Each row has a name. Each question is about the rows just above it.

B: [ -4  25  29  46  13  17   2 -17 -19  36  10   4  -7   3  29 -46 -27 -24]
V: [ -7  16   7 -36 -21  -6  -9  -1   9  16  -3  47  13   6 -34  24 -42 -35]
U: [ -4  35  24 -11 -14   1  -6  42   1  30   5  26  13   3 -28 -23 -53 -18]
T: [ 28  -6   4  25  22  -9  -1 -43 -12 -43 -17 -14  23 -14 -10   5  28   3]
M: [-24 -42 -24   2 -11   7  11 -21   3  22  21 -37 -39   8  50 -54  25 -32]
S: [ 42  29  42  54  25   4  -9 -10 -25   1  -2  16  23 -10 -20  -3   4 -14]
J: [-36 -35 -37 -51 -36   5   4  32  26  22  13  13 -22  10  12  -8  14  -2]
H: [ -7  16   7 -36 -21  -6  -9  47   9  16  -3  47  13   6 -34  24 -42  41]
G: [ 28  -6   4  25  22  -9  -1 -43 -12 -43 -17 -14  23 -14 -10  36  12   3]
Z: [ -6  43   5  -4  -4 -36  -8  47  -3  22  -1  16  19   1 -25 -15 -52 -20]
Which row holds [ -7  16   7 -36 -21  -6  -9  47   9  16  -3  47  13   6 -34  24 -42  41]? | H
Where do [ 28  -6   4  25  22  -9  -1 -43 -12 -43 -17 -14  23 -14 -10  36  12   3] appear? | G
Which row holds [ -4  25  29  46  13  17   2 -17 -19  36  10   4  -7   3  29 -46 -27 -24]? | B

Giso: [-10  16 -20  11 -17  -3 -16 -14  23  21   0 -28  -1  12   9  -3  15  14
   0 -20 -12  15   9 -22  14  19  -2 -21]
fiva: [-10  16 -20  11 -17  -3 -16 -14  23  21   0 -28  -1  12   9  -3  15  -7
   3  23  -7   1  23  -7   8 -20 -10  10]
tamu: [ 14  20 -17   9 -10  -5 -10 -19  36   9   2 -21  17   0  18  -9 -10  19
   8  -4 -12  17 -33   1  24  10   2  -8]
fiza: [ 25   0  -5  -8   1  17 -18   2  -1  -8  26 -16   5  -4 -20  16 -24  -8
   4  21  -8   1  23  -4   4 -19  -9  11]
nat: [ -9  17 -20  13 -18  -4 -20 -14  24  21   0 -27   1  12  11  -2  14  13
  -2 -18 -13  15   6 -22  12  19   0 -23]
Zumef: [-18  -5  28   5  -6 -14  28  10 -27 -34  -6   2   4 -16  14   6  -3   9
  -9   5  16 -11  17  15 -11   7 -15 -13]
Gom: [-11   9 -13   7 -19  -5 -10 -11  20  17   4 -22  -9  15   0  -6  24  13
  15 -40 -14   2   5 -22   1  15  -4 -23]
zap: [-14   7  -7   0 -19 -15  -8 -12  18  14   3 -15 -11  12  -2  -5 -22   6
  19 -46 -13   1  -2 -16  -7  11  -6 -22]
Whose row is [-14   7  -7   0 -19 -15  -8 -12  18  14   3 -15 -11  12  -2  -5 -22   6
  19 -46 -13   1  -2 -16  -7  11  -6 -22]? | zap
Where do [ 25   0  -5  -8   1  17 -18   2  -1  -8  26 -16   5  -4 -20  16 -24  -8
   4  21  -8   1  23  -4   4 -19  -9  11] appear? | fiza

vem: [-18 -19  32  19]
vido: [-19 -19  18  19]
nofu: [ 17  20 -15   1]
Where do [-19 -19  18  19] appear? | vido
Which row holds [ 17  20 -15   1]? | nofu
Where do [-18 -19  32  19] appear? | vem

vamok: [ 19   8   1  15 -18 -18  35  17 -23   4 -20   7 -15 -22 -14  11  23   2
   0   4 -42 -14  46  38   3   5 -21  13 -21  -2 -48 -21  -4]
bafi: [  9  -1  -9  18 -36 -21 -29  15  -9  -3  16  34  -9 -11 -12 -27  23  -4
 -41 -16  14 -15  39  -9 -32  -5 -17  13 -22  25 -17  24  -5]
redur: [-17 -10  -1 -36  44 -49 -23  -8  28 -15  -3  36  -6  29   7   9  23   1
  -3   1  -8  25  22 -10  39  -5  32 -15  18   1 -11  -7  32]
gozu: [-25   5  16 -14  28  -6 -15  -5   5  19  27  -3 -24 -30 -15  -4  23   1
   1 -25  31   9  17 -12 -22 -49 -18  20  11  31 -11  16  -9]
rozik: [ 22 -49  14 -16  14  -1  30 -12 -10 -28   3  18   0 -31   5  40  23  -5
 -15   9   0  10 -23 -19  15 -27   8  10 -11  -2   0  16  34]
Ped: [-15   2 -17  26  10  -1  10 -16 -14  39   6 -24  -6 -39 -21 -12  23   3
  -5  -9  22 -22  24  -3 -25 -25 -30  13  43  11  -7 -25   6]
fumi: [ 19  -6  -8 -31 -21   1 -13  54 -13 -38 -24 -12  11   9  10   1  23   1
  37  10   2  21  46 -20  27   5  37  18   1 -28  26   0  -2]
duf: [ 11   8 -11  12  25  30  -4  -7  -9 -33  43  15  12  10 -10   2  23  -3
 -10  -6   7 -11  41  -6  28  -4  -5 -27  22  12  12 -43 -38]
nebo: [ 13  31 -25   9 -19   8   5  29  -6   4 -21  48   1  18 -15  22  23  -1
  -4  17  16  -9  42  11  39  -1  19  -5  25  11 -24 -29 -19]
lede: [ 14 -32   6  21 -17  43 -27  41  30  -5 -24 -11  15 -37   5  32  23   2
   1  -8  -1 -18  43   1  -6   7   0  -7 -11 -41  28   6 -12]
mulap: [-21  18  -9  28 -33   2  -9  12  22  15  -9 -10  -1 -34   7  10  23  12
  19  23   4 -23  20   0 -15 -41 -28  -4  40   8  30 -24  -8]
Whose row is [-15   2 -17  26  10  -1  10 -16 -14  39   6 -24  -6 -39 -21 -12  23   3
  -5  -9  22 -22  24  -3 -25 -25 -30  13  43  11  -7 -25   6]? | Ped
Whose row is [-17 -10  -1 -36  44 -49 -23  -8  28 -15  -3  36  -6  29   7   9  23   1
  -3   1  -8  25  22 -10  39  -5  32 -15  18   1 -11  -7  32]? | redur
Which row holds [ 19   8   1  15 -18 -18  35  17 -23   4 -20   7 -15 -22 -14  11  23   2
   0   4 -42 -14  46  38   3   5 -21  13 -21  -2 -48 -21  -4]? | vamok
Whose row is [-25   5  16 -14  28  -6 -15  -5   5  19  27  -3 -24 -30 -15  -4  23   1
   1 -25  31   9  17 -12 -22 -49 -18  20  11  31 -11  16  -9]? | gozu
Whose row is [ 14 -32   6  21 -17  43 -27  41  30  -5 -24 -11  15 -37   5  32  23   2
   1  -8  -1 -18  43   1  -6   7   0  -7 -11 -41  28   6 -12]? | lede

Nered: [-29  20  -9   9   2  17  -9   9 -15 -20 -34  16  11  13 -32  -8 -12 -12
  18  10 -31   7  16   8  31 -35   2  -1 -15 -26  -2   0  29  27 -10 -11
  -5  19]
Vomog: [-25  13  -6 -32   1 -18 -31   1  14 -32 -31  45  25 -26  31  10 -36  -8
  52  -5  23 -44 -22  11  23  13  52  -4 -24  -9  31  -3  35  34 -16  -3
   2  33]
kifef: [ -4  36  -9  15   1  18 -11  -5 -21 -18 -35  22 -14  13  39  -7 -12  -6
  26  10   3   0  21   0  38 -40  26 -13 -20 -37  -6   7  17  23 -10 -10
 -10  15]
Which row holds [-25  13  -6 -32   1 -18 -31   1  14 -32 -31  45  25 -26  31  10 -36  -8
  52  -5  23 -44 -22  11  23  13  52  -4 -24  -9  31  -3  35  34 -16  -3
   2  33]? | Vomog
[ -4  36  -9  15   1  18 -11  -5 -21 -18 -35  22 -14  13  39  -7 -12  -6
  26  10   3   0  21   0  38 -40  26 -13 -20 -37  -6   7  17  23 -10 -10
 -10  15] is in which row? | kifef
The row with [-29  20  -9   9   2  17  -9   9 -15 -20 -34  16  11  13 -32  -8 -12 -12
  18  10 -31   7  16   8  31 -35   2  -1 -15 -26  -2   0  29  27 -10 -11
  -5  19] is | Nered

Lakub: [ -3  15  -9   5  -1 -19   0  -6  14 -21   1   0  -3  -1  13   6  15  26
  13   9  -2]
tafi: [  4  -9   2   3  -7   4   4 -11   2  -9  -1  -9   2  16  15  -8   9   2
  -4  15  -4]
tufel: [  4  -1  -8   3 -14  -5  -4  -8   3 -10   3 -20 -16  16  15   4  14   2
  -6  19  -2]
tili: [-14 -11 -50   3  12   7 -11 -18   4 -33   3   1  31   9  14   7 -15 -22
  -1 -22   6]
kidop: [ 27  -1  -3  -5  18  32  -1  -3   0   4   5 -16  -5   5  14   8  -6  -6
  10  14 -11]
Whose row is [ 27  -1  -3  -5  18  32  -1  -3   0   4   5 -16  -5   5  14   8  -6  -6
  10  14 -11]? | kidop

num: [ 17 -19   8   3 -24 -26   3 -18  23 -12]
Bil: [ 16  -3   2   0   4   7  -5  -8 -19  27]
muta: [ 37   8  -4   2  18  33 -12  -1 -51 -16]
Naro: [ 14 -20  -9  -3  -1  28   4   1  16 -10]
Kedar: [-15 -37  10   6 -15   2   7   0   5 -18]
sape: [-31  35  -3  17  11 -10 -14  11  12  21]
rup: [  0 -13 -15  -3   8  27   5  13 -16  -1]
The one value in sape and rup: | [-3]
Which value is in both Bil and num? | [-19]
Shared by muta and Bil: | [2]
Shared by num and sape: | [17]
[ 37   8  -4   2  18  33 -12  -1 -51 -16] is in which row? | muta
Whose row is [  0 -13 -15  -3   8  27   5  13 -16  -1]? | rup

